Moves between elements:
x172: α>x419, τ>x483, η>x758, λ>x302, χ>x540, φ>x122
x150: α>x371, τ>x412, η>x86, λ>x574, χ>none, φ>x271
x66: α>x967, τ>x130, η>x267, λ>x432, χ>none, φ>x587
x548: α>x689, τ>x432, η>x540, λ>x981, χ>none, φ>x419
x976: α>x994, τ>x720, η>x526, λ>x789, χ>x368, φ>x538
x651: α>x556, τ>x858, η>x154, λ>x678, χ>x226, φ>x613
x477: α>x858, τ>x122, η>x254, λ>x154, χ>x302, φ>x958
x51: α>x621, τ>x644, η>x226, λ>x776, χ>x859, φ>x556
x983: α>x505, τ>x587, η>x483, λ>x419, χ>x432, φ>x850
x678: α>x486, τ>x651, η>x138, λ>x850, χ>x587, φ>x410
x267: α>x66, τ>x140, η>x412, λ>x371, χ>none, φ>x529
x86: α>x150, τ>x967, η>x432, λ>x689, χ>none, φ>x505
x103: α>x473, τ>x308, η>x843, λ>x538, χ>x720, φ>none
x776: α>x541, τ>x51, η>x587, λ>x505, χ>x967, φ>x486
x919: α>x843, τ>x445, η>x473, λ>x653, χ>x151, φ>none
x540: α>x548, τ>x371, η>x574, λ>x812, χ>none, φ>x172
x205: α>x387, τ>x524, η>x599, λ>x39, χ>x894, φ>none
x973: α>x308, τ>x951, η>x445, λ>x843, χ>x243, φ>none
x812: α>x981, τ>x540, η>x508, λ>x140, χ>none, φ>x302
x858: α>x301, τ>x461, η>x477, λ>x651, χ>x917, φ>x151
x122: α>x461, τ>x109, η>x661, λ>x477, χ>x172, φ>x37
x445: α>x973, τ>x387, η>x39, λ>x919, χ>x509, φ>none
x140: α>x130, τ>x812, η>x289, λ>x267, χ>none, φ>x21
x599: α>x205, τ>x658, η>x951, λ>x308, χ>x701, φ>none
x981: α>x884, τ>x548, η>x812, λ>x130, χ>none, φ>x917
x419: α>x64, τ>x983, η>x172, λ>x917, χ>x548, φ>x461
x917: α>x644, τ>x419, η>x302, λ>x226, χ>x981, φ>x858
x541: α>x529, τ>x621, η>x776, λ>x271, χ>x412, φ>x607
x284: α>x37, τ>x701, η>x243, λ>x720, χ>x661, φ>x308
x39: α>x445, τ>x205, η>x308, λ>x473, χ>x37, φ>none
x308: α>x39, τ>x599, η>x973, λ>x103, χ>x284, φ>none
x884: α>x508, τ>x689, η>x981, λ>x859, χ>none, φ>x644
x289: α>x140, τ>x508, η>x859, λ>x412, χ>none, φ>x621
x151: α>x71, τ>x509, η>x958, λ>x613, χ>x858, φ>x919
x607: α>x138, τ>x368, η>x486, λ>x705, χ>x541, φ>x789
x254: α>x477, τ>x661, η>x301, λ>x368, χ>x332, φ>x720
x574: α>x540, τ>x150, η>x689, λ>x508, χ>none, φ>x758
x621: α>x21, τ>x332, η>x51, λ>x541, χ>x289, φ>x368
x271: α>x483, τ>x541, η>x505, λ>x758, χ>x150, φ>x705
x789: α>x480, τ>x976, η>x196, λ>x701, χ>x607, φ>x658
x644: α>x332, τ>x64, η>x917, λ>x51, χ>x884, φ>x301
x843: α>x103, τ>x973, η>x919, λ>x517, χ>x71, φ>none
x701: α>x894, τ>x789, η>x965, λ>x284, χ>x705, φ>x599
x524: α>x385, τ>x277, η>x658, λ>x205, χ>x480, φ>none
x385: α>x292, τ>x653, η>x524, λ>x387, χ>x410, φ>none
x508: α>x812, τ>x574, η>x884, λ>x289, χ>none, φ>x332
x109: α>x850, τ>x138, η>x705, λ>x122, χ>x483, φ>x894
x758: α>x172, τ>x271, η>x64, λ>x332, χ>x574, φ>x661
x412: α>x267, τ>x289, η>x967, λ>x150, χ>none, φ>x541
x473: α>x919, τ>x39, η>x103, λ>x277, χ>x958, φ>none
x130: α>x859, τ>x981, η>x140, λ>x66, χ>none, φ>x226
x720: α>x958, τ>x284, η>x71, λ>x976, χ>x254, φ>x103
x689: α>x574, τ>x86, η>x548, λ>x884, χ>none, φ>x64
x653: α>x517, τ>x919, η>x277, λ>x385, χ>x613, φ>none
x850: α>x702, τ>x678, η>x109, λ>x461, χ>x983, φ>x793
x480: α>x410, τ>x994, η>x789, λ>x894, χ>x138, φ>x524
x64: α>x758, τ>x505, η>x419, λ>x644, χ>x689, φ>x305
x21: α>x226, τ>x302, η>x621, λ>x529, χ>x140, φ>x154
x483: α>x983, τ>x529, η>x271, λ>x172, χ>x371, φ>x109
x410: α>x196, τ>x613, η>x480, λ>x793, χ>x678, φ>x385
x71: α>x720, τ>x243, η>x151, λ>x526, χ>x301, φ>x843
x658: α>x524, τ>x538, η>x292, λ>x599, χ>x789, φ>none
x387: α>x951, τ>x385, η>x205, λ>x445, χ>x793, φ>none
x368: α>x154, τ>x254, η>x556, λ>x607, χ>x621, φ>x976
x226: α>x51, τ>x917, η>x21, λ>x587, χ>x130, φ>x651
x196: α>x789, τ>x526, η>x410, λ>x965, χ>x486, φ>x292
x587: α>x776, τ>x226, η>x529, λ>x983, χ>x66, φ>x678
x138: α>x678, τ>x154, η>x607, λ>x109, χ>x529, φ>x480
x994: α>x613, τ>x958, η>x976, λ>x480, χ>x154, φ>x277
x967: α>x412, τ>x859, η>x66, λ>x86, χ>none, φ>x776
x461: α>x305, τ>x850, η>x122, λ>x858, χ>x419, φ>x509
x894: α>x793, τ>x480, η>x701, λ>x37, χ>x109, φ>x205
x958: α>x151, τ>x37, η>x720, λ>x994, χ>x477, φ>x473
x538: α>x277, τ>x103, η>x517, λ>x658, χ>x976, φ>none
x302: α>x917, τ>x172, η>x332, λ>x21, χ>x812, φ>x477
x556: α>x368, τ>x301, η>x651, λ>x486, χ>x51, φ>x526
x517: α>x538, τ>x843, η>x653, λ>x292, χ>x526, φ>none
x529: α>x587, τ>x21, η>x541, λ>x483, χ>x267, φ>x138
x702: α>x705, τ>x486, η>x850, λ>x305, χ>x505, φ>x965
x277: α>x653, τ>x473, η>x538, λ>x524, χ>x994, φ>none
x305: α>x661, τ>x702, η>x461, λ>x301, χ>x64, φ>x243
x661: α>x122, τ>x705, η>x305, λ>x254, χ>x758, φ>x284
x371: α>x432, τ>x267, η>x150, λ>x540, χ>none, φ>x483
x613: α>x526, τ>x151, η>x994, λ>x410, χ>x651, φ>x653
x486: α>x607, τ>x556, η>x678, λ>x702, χ>x776, φ>x196
x154: α>x651, τ>x477, η>x368, λ>x138, χ>x21, φ>x994
x705: α>x109, τ>x607, η>x702, λ>x661, χ>x271, φ>x701
x243: α>x284, τ>x965, η>x509, λ>x71, χ>x305, φ>x973
x965: α>x701, τ>x196, η>x793, λ>x243, χ>x702, φ>x951
x332: α>x302, τ>x758, η>x644, λ>x621, χ>x508, φ>x254
x432: α>x86, τ>x66, η>x371, λ>x548, χ>none, φ>x983
x526: α>x976, τ>x71, η>x613, λ>x196, χ>x556, φ>x517
x793: α>x965, τ>x410, η>x894, λ>x509, χ>x850, φ>x387
x859: α>x289, τ>x884, η>x130, λ>x967, χ>none, φ>x51
x509: α>x243, τ>x793, η>x37, λ>x151, χ>x461, φ>x445
x951: α>x599, τ>x292, η>x387, λ>x973, χ>x965, φ>none
x505: α>x271, τ>x776, η>x983, λ>x64, χ>x86, φ>x702
x292: α>x658, τ>x517, η>x385, λ>x951, χ>x196, φ>none
x37: α>x509, τ>x894, η>x284, λ>x958, χ>x122, φ>x39
x301: α>x254, τ>x305, η>x858, λ>x556, χ>x644, φ>x71

The rows follow the links: the fewer symbols apart two elements are, the more alike their rows tend to be.

Each row is also shifted at random along 2 hidden directions that mean nothing.

Some elements, each with a row of numbers:
x51 -> 39,24,6,12,1,1,-16,31,-3,21,26,-12,-39,-32,10,2,8,-21,17,27,-2,19,-28,-10,9,20,-12,-6,50,-30,0,-36,37,-11,-12,35,29,-21,-17,20,24,31,11,-23,-20,-37,-11,21,-15,13,18,27,-4
x541 -> -1,4,11,33,40,-10,-9,14,-4,-4,-25,-9,-56,-8,29,35,11,27,1,78,-13,29,-10,13,36,-12,35,-15,45,17,-27,-9,-3,27,-20,30,40,-36,23,15,3,11,14,3,-30,-12,18,12,-45,22,29,48,15
x410 -> 16,-16,15,-16,-45,16,-40,-60,-34,-4,28,-8,35,11,-25,-26,8,9,1,-1,11,10,20,-9,7,-20,-14,-1,9,-31,7,-18,1,-3,10,-33,-16,-20,1,-5,8,14,-33,-33,-26,33,-35,-2,22,-23,-27,-24,-10
x917 -> -5,23,7,-43,-25,6,4,26,20,17,34,21,25,-20,-21,-12,4,-26,7,-35,-28,-6,-20,1,-7,15,-33,34,-13,-31,6,7,2,-73,27,-26,12,28,-13,6,24,-4,5,3,25,-19,-11,22,6,3,-35,-8,-6
x651 -> -67,30,34,-1,-4,-12,-45,-11,-26,21,14,-18,-10,-25,-18,-6,19,-29,24,8,-9,17,-16,-2,0,12,-21,31,21,-41,6,-13,12,-17,22,10,3,10,-9,3,4,3,14,-5,-26,29,-17,30,11,-6,18,5,-12
x574 -> -181,-14,-50,5,9,0,54,10,33,-14,3,17,15,-2,7,13,-45,5,-13,-43,-6,-37,19,9,-33,-16,15,8,-29,23,-13,28,-2,3,-32,-8,10,29,-8,-3,-2,-9,0,14,70,-31,25,-33,18,19,-40,-28,10
x368 -> 4,-20,-9,35,-34,5,-8,6,-22,-1,-12,-11,-24,-13,36,30,20,-7,47,-7,-11,-7,-10,-14,23,7,19,3,32,-3,-32,-22,-3,-33,-12,25,0,-8,-20,25,15,-7,-5,4,-21,-37,19,2,-4,-18,15,2,-22
x540 -> 76,-12,-14,-28,-41,11,31,3,34,-22,15,27,44,-5,-6,8,-11,28,-8,-42,-35,-28,14,22,-2,-24,-2,15,-11,15,-10,42,-17,-53,26,-45,23,22,-1,-10,31,-29,-20,-3,42,-17,17,-11,-8,8,-56,-27,10
x71 -> -51,8,-5,0,9,1,-14,33,-12,28,-4,5,2,15,3,-18,-17,-42,21,-23,32,2,-25,-16,-27,45,-24,-2,-27,-29,12,-31,10,3,-22,29,-33,28,-14,-2,-17,10,16,15,3,-16,-15,5,40,-6,24,-8,-32
x292 -> 38,-21,-9,17,-55,15,-16,-31,-32,7,19,-12,20,18,8,-21,-19,-3,-9,-2,28,10,28,-10,-6,-17,1,-28,2,-7,0,-41,24,19,-45,-13,-23,-39,-21,-3,8,29,-32,-26,-21,17,-15,-24,20,-29,-19,-41,-10
x150 -> -137,-11,-42,13,19,3,41,11,28,-18,-8,10,3,6,9,20,-42,16,-26,6,0,-5,23,8,-12,-29,24,-15,2,31,-15,11,-11,38,-31,-6,23,-8,3,-19,-7,-2,-6,7,36,-14,25,-29,-17,16,-24,0,25
x371 -> 63,-18,-3,-21,-43,20,36,-25,36,-35,12,23,35,-7,-4,10,-6,43,-12,-22,-46,-16,29,27,7,-52,8,14,-4,30,-3,38,-6,-19,17,-46,22,-9,16,7,27,-20,-28,-15,33,-5,19,-25,-26,-7,-62,-25,26
x701 -> -109,-25,-4,24,29,-3,7,-16,-11,-15,-52,-14,-9,31,12,5,-14,30,-8,16,24,4,8,-9,1,-3,43,-29,-31,37,4,-4,-29,58,-30,13,-25,-13,9,1,-32,-11,2,22,-3,19,31,-25,-3,5,27,-1,-3
x965 -> 67,-40,3,-37,-47,42,12,-5,-9,12,-1,17,38,39,-18,-33,-17,26,-29,3,5,15,23,-15,-4,11,-9,-56,-24,22,34,-27,1,6,-20,-18,-16,-33,5,-1,18,18,-57,-16,-30,-27,-7,-31,16,-34,-16,-15,-1
x103 -> -54,-22,-41,35,-9,-5,21,4,-12,-9,-20,-10,13,5,14,16,-34,-32,32,-47,26,-37,-11,-26,-14,6,6,17,-18,7,-11,-11,-7,-9,-38,21,-48,35,-21,-1,-14,-21,-6,21,37,-16,-12,-27,38,-9,-3,-48,-41
x508 -> 128,-37,-37,11,-55,29,46,34,23,-11,18,34,29,-23,8,11,-22,6,6,-50,-34,-37,3,5,-4,-5,-3,7,9,17,-42,10,1,-67,-6,-7,17,8,-24,26,52,-12,-10,-12,25,-62,24,-20,0,-6,-52,-23,5
x140 -> 61,16,9,24,-14,-11,-6,2,8,-25,28,4,-10,-34,6,33,7,-2,18,-7,-31,1,-4,31,23,-35,-4,36,37,-15,-45,15,7,-38,23,-15,26,-4,-3,7,31,-21,17,-5,17,-10,-1,10,-22,7,-25,-2,13
x858 -> 43,-1,1,-40,-85,13,-3,1,5,14,47,29,48,-14,-25,-23,9,-21,19,-55,-23,-22,-7,-20,-16,18,-43,30,-24,-38,12,7,11,-83,31,-50,-16,22,-29,1,34,-19,-16,-19,9,-22,-25,6,34,-39,-47,-44,-31
x599 -> 99,-22,-2,12,21,4,9,-7,-12,-16,-35,-11,-6,33,6,5,0,15,-11,21,9,3,18,-5,5,-7,32,-49,-9,41,6,-5,-9,56,-22,11,-16,-14,24,-6,-23,3,-3,17,-14,-2,26,-24,-19,1,26,14,-4
x109 -> 31,-32,27,-17,-9,4,15,-28,12,-29,-12,7,3,19,-4,12,25,54,-12,18,-33,-1,28,9,27,-17,19,-11,-17,36,12,37,-32,-4,23,-22,13,-15,38,-3,-5,-17,-26,-2,-15,18,30,-6,-35,-16,-12,11,14
x517 -> -58,-7,-22,14,-31,10,-18,-26,-29,13,14,-20,9,0,8,-10,-25,-38,24,-41,41,-10,16,-29,-31,-5,-10,-3,-4,-20,-17,-34,20,11,-34,-2,-35,2,-32,-3,8,15,-17,-9,-3,5,-37,-22,53,-20,-11,-47,-26
x776 -> -64,-2,-4,8,-8,-1,-10,22,7,10,12,-2,-19,-6,-11,-8,-2,4,-14,43,6,28,2,10,-1,-14,-6,-19,32,-5,7,-36,32,18,-19,5,25,-49,0,13,24,52,-10,-22,-25,-8,-9,3,-11,11,-5,18,18
x138 -> 11,-34,12,4,-62,14,-10,-50,-26,-32,10,-11,12,1,8,5,24,43,13,-4,-27,1,30,22,25,-33,8,11,20,5,-32,7,-16,-39,11,-39,-5,-28,18,14,22,-25,-28,-11,-25,23,5,-16,-15,-34,-30,-25,-8
x196 -> -9,2,10,13,27,-17,-24,-9,-30,16,-21,-22,-39,23,3,-22,-1,-12,5,54,35,35,-5,-12,14,14,6,-36,14,-7,12,-37,21,47,-34,39,-10,-33,2,3,-23,43,-1,-1,-56,20,-28,17,-3,8,44,34,2
x548 -> 11,45,4,-28,55,-17,14,39,34,21,-1,18,1,-7,-24,3,-5,-10,-35,13,-7,18,-15,9,-16,10,-24,11,-2,-7,24,22,13,13,32,0,43,16,8,-14,-10,14,41,10,24,-1,1,43,-17,28,14,35,25
x277 -> 15,27,20,46,65,-43,-33,-20,-37,-9,-24,-48,-46,-5,27,11,23,-18,32,22,30,15,-25,12,14,-7,10,36,21,-11,-28,10,-8,27,16,22,-14,9,3,-5,-42,-16,41,26,-5,55,-8,20,2,13,58,23,-15
x678 -> -82,-12,20,-23,-67,18,-27,-42,-26,5,33,8,33,4,-18,-30,10,15,-13,-11,-17,8,31,3,5,-32,-29,16,8,-24,1,-1,15,-22,8,-40,3,-21,-3,-6,28,12,-47,-38,-31,34,-19,4,25,-43,-34,-33,-6
x445 -> 31,17,-3,-33,-9,10,-1,-16,-9,15,5,4,45,22,-18,-35,-11,-11,-17,-40,25,-9,14,-9,-33,4,-14,6,-38,-14,39,1,-10,10,6,-22,-21,21,-11,-17,-24,6,-10,12,19,37,-16,-12,39,-11,-10,-36,-17
x973 -> -29,4,-17,-22,-6,10,5,9,2,3,-11,4,32,30,-9,-26,-31,-13,-17,-38,30,-17,14,-25,-29,20,-16,-17,-42,0,26,-21,-8,20,-34,0,-29,23,-10,-19,-31,9,-13,7,30,-3,-19,-21,43,-8,-9,-35,-12
x983 -> 21,-9,10,-54,-71,28,10,-21,17,2,35,35,58,11,-37,-25,-13,32,-34,-24,-26,0,37,16,4,-19,-25,-8,-27,12,23,19,17,-20,25,-57,33,-11,6,-12,32,7,-42,-31,-2,-4,-3,-11,0,-15,-62,-29,30
x385 -> 109,-10,7,-19,-55,19,-26,-55,-35,1,39,-10,37,16,-10,-32,-4,6,-13,-8,6,13,33,7,1,-36,-13,2,-5,-34,11,-20,6,1,0,-37,-17,-24,-6,-10,12,9,-41,-24,-20,46,-29,-12,16,-34,-26,-32,-10

Start here and follow the symbols in turn, left to right. Where do you end up?
Answers are names.
67,-11,0,-51,-15,21,4,31,21,25,-11,23,17,24,-13,-23,8,-13,-34,1,6,-1,-3,-21,-15,42,-19,-38,-26,11,38,-15,4,-11,0,7,-8,1,-2,7,13,14,-5,-14,-18,-47,14,3,5,-2,2,15,0
τ τ => x486
56,20,8,29,61,-39,-10,1,-19,-4,-25,-27,-30,-7,13,7,11,-20,32,1,26,-2,-14,-9,1,15,4,20,-8,-9,-8,18,-20,15,14,33,-23,44,10,-19,-31,-27,33,34,10,34,-9,10,12,15,52,17,-27
χ χ τ η => x661
-69,-2,15,34,15,-13,-22,-55,-40,-20,-16,-39,-17,4,11,10,21,14,17,22,15,3,7,2,17,-25,17,6,15,-2,-9,16,-22,36,6,6,-16,-5,28,-15,-23,-9,-5,17,-7,54,0,0,-1,-21,15,2,-10
τ α α => x526
71,6,0,1,6,-1,-6,-5,-8,9,-18,-11,1,36,-5,-34,-9,5,-34,22,32,19,14,-16,-10,3,9,-52,-20,2,34,-25,3,58,-33,6,-6,-21,8,-10,-14,35,-20,-6,-20,11,-4,-16,11,-6,16,10,6
α η => x951
14,1,-10,55,36,-19,-13,-10,-25,-4,-11,-29,-35,-2,29,23,0,-34,25,7,37,6,-9,5,1,-3,24,6,14,-8,-36,-31,-7,39,-35,42,-23,3,-13,4,-22,4,13,15,-1,15,-4,4,10,4,38,6,-19
η λ => x292
83,17,22,11,45,-34,6,31,11,8,-16,15,-42,-32,2,31,28,6,15,19,-32,7,-45,11,22,21,-3,34,18,-16,-16,32,-17,-31,44,14,27,19,12,-2,9,-30,46,25,-5,-9,24,44,-39,29,38,41,5
η χ => x508
-11,8,10,13,-7,-4,-9,-8,2,-22,26,0,-20,-34,27,27,12,1,31,4,-28,-4,2,23,29,-25,8,41,36,-11,-35,15,2,-47,29,-5,23,2,-4,8,13,-27,20,-10,1,1,0,18,-15,9,-13,2,-4
φ λ α => x678
9,-15,9,23,-36,3,-23,-47,-32,-18,16,-15,15,-18,5,6,17,3,41,-29,-4,-22,9,12,16,1,7,35,16,-19,-40,11,-1,-42,6,-15,-28,18,-6,0,-3,-32,-2,5,-4,27,-16,-3,24,-35,-20,-42,-23
α τ η => x958
-50,-28,-14,-2,12,2,35,26,23,-9,-39,8,-7,27,4,9,-4,9,-3,-4,-2,-12,-9,-11,-6,31,18,-34,-19,33,11,6,-34,2,-4,12,-15,19,14,10,-5,-32,6,24,1,-44,34,-13,-13,0,14,13,-2
τ λ φ => x284
79,6,4,-59,-21,8,11,17,35,23,23,36,37,-5,-38,-28,4,10,-26,-16,-39,-6,0,-5,-18,12,-24,4,-14,-5,35,26,9,-42,49,-41,25,2,9,-1,21,-2,-11,-6,8,-5,4,11,-18,7,-33,-4,15
η η => x758
54,-46,-1,27,-36,24,-1,-23,-29,-18,-6,-14,-8,10,21,17,2,29,16,23,7,4,26,-11,21,-14,29,-26,15,16,-24,-19,-5,6,-23,3,-21,-42,3,11,15,-4,-34,-13,-31,-2,18,-37,-5,-30,-5,-20,-11
χ τ => x368
80,15,47,-45,7,10,-16,-13,2,15,1,10,-10,15,-25,-32,26,38,-44,53,-12,21,10,5,14,16,-10,-14,-15,-9,43,10,-8,15,40,-22,24,-21,46,-12,-4,13,-15,-6,-43,25,-1,17,-40,4,16,36,15
α τ τ => x556
-225,-10,-19,-17,-1,10,10,0,9,14,-12,8,29,28,-2,-28,-24,-5,-16,2,24,5,9,-21,-18,9,-5,-33,-28,10,29,-26,3,33,-26,5,-11,-6,2,-9,-12,21,-21,0,3,3,-13,-15,18,-4,-5,-18,15
τ χ => x776
71,-6,22,16,-25,-12,-21,-16,-26,-19,9,-10,-16,-22,21,24,34,3,34,10,-32,5,-7,9,40,2,4,31,35,-22,-29,17,-7,-44,30,3,-1,3,1,16,16,-26,9,2,-29,8,13,28,-22,-17,9,-1,-18
α η λ => x138
12,-19,-2,47,1,-6,-12,2,-35,-10,-12,-27,-30,-15,28,18,14,-7,53,13,19,6,-16,-18,21,20,28,0,20,-6,-34,-16,-1,3,-18,36,-20,3,-11,17,-9,-11,10,15,-25,-18,0,-1,6,-11,31,-1,-19
τ α => x958
35,1,5,-15,-30,20,0,61,29,23,26,28,10,-17,-6,0,0,-34,10,-19,-14,-8,-20,-20,-12,28,-25,-8,-4,-6,-4,-19,17,-36,-4,1,3,1,-27,17,33,14,10,-9,-5,-55,-10,7,7,6,-20,-4,-6
χ λ λ => x967
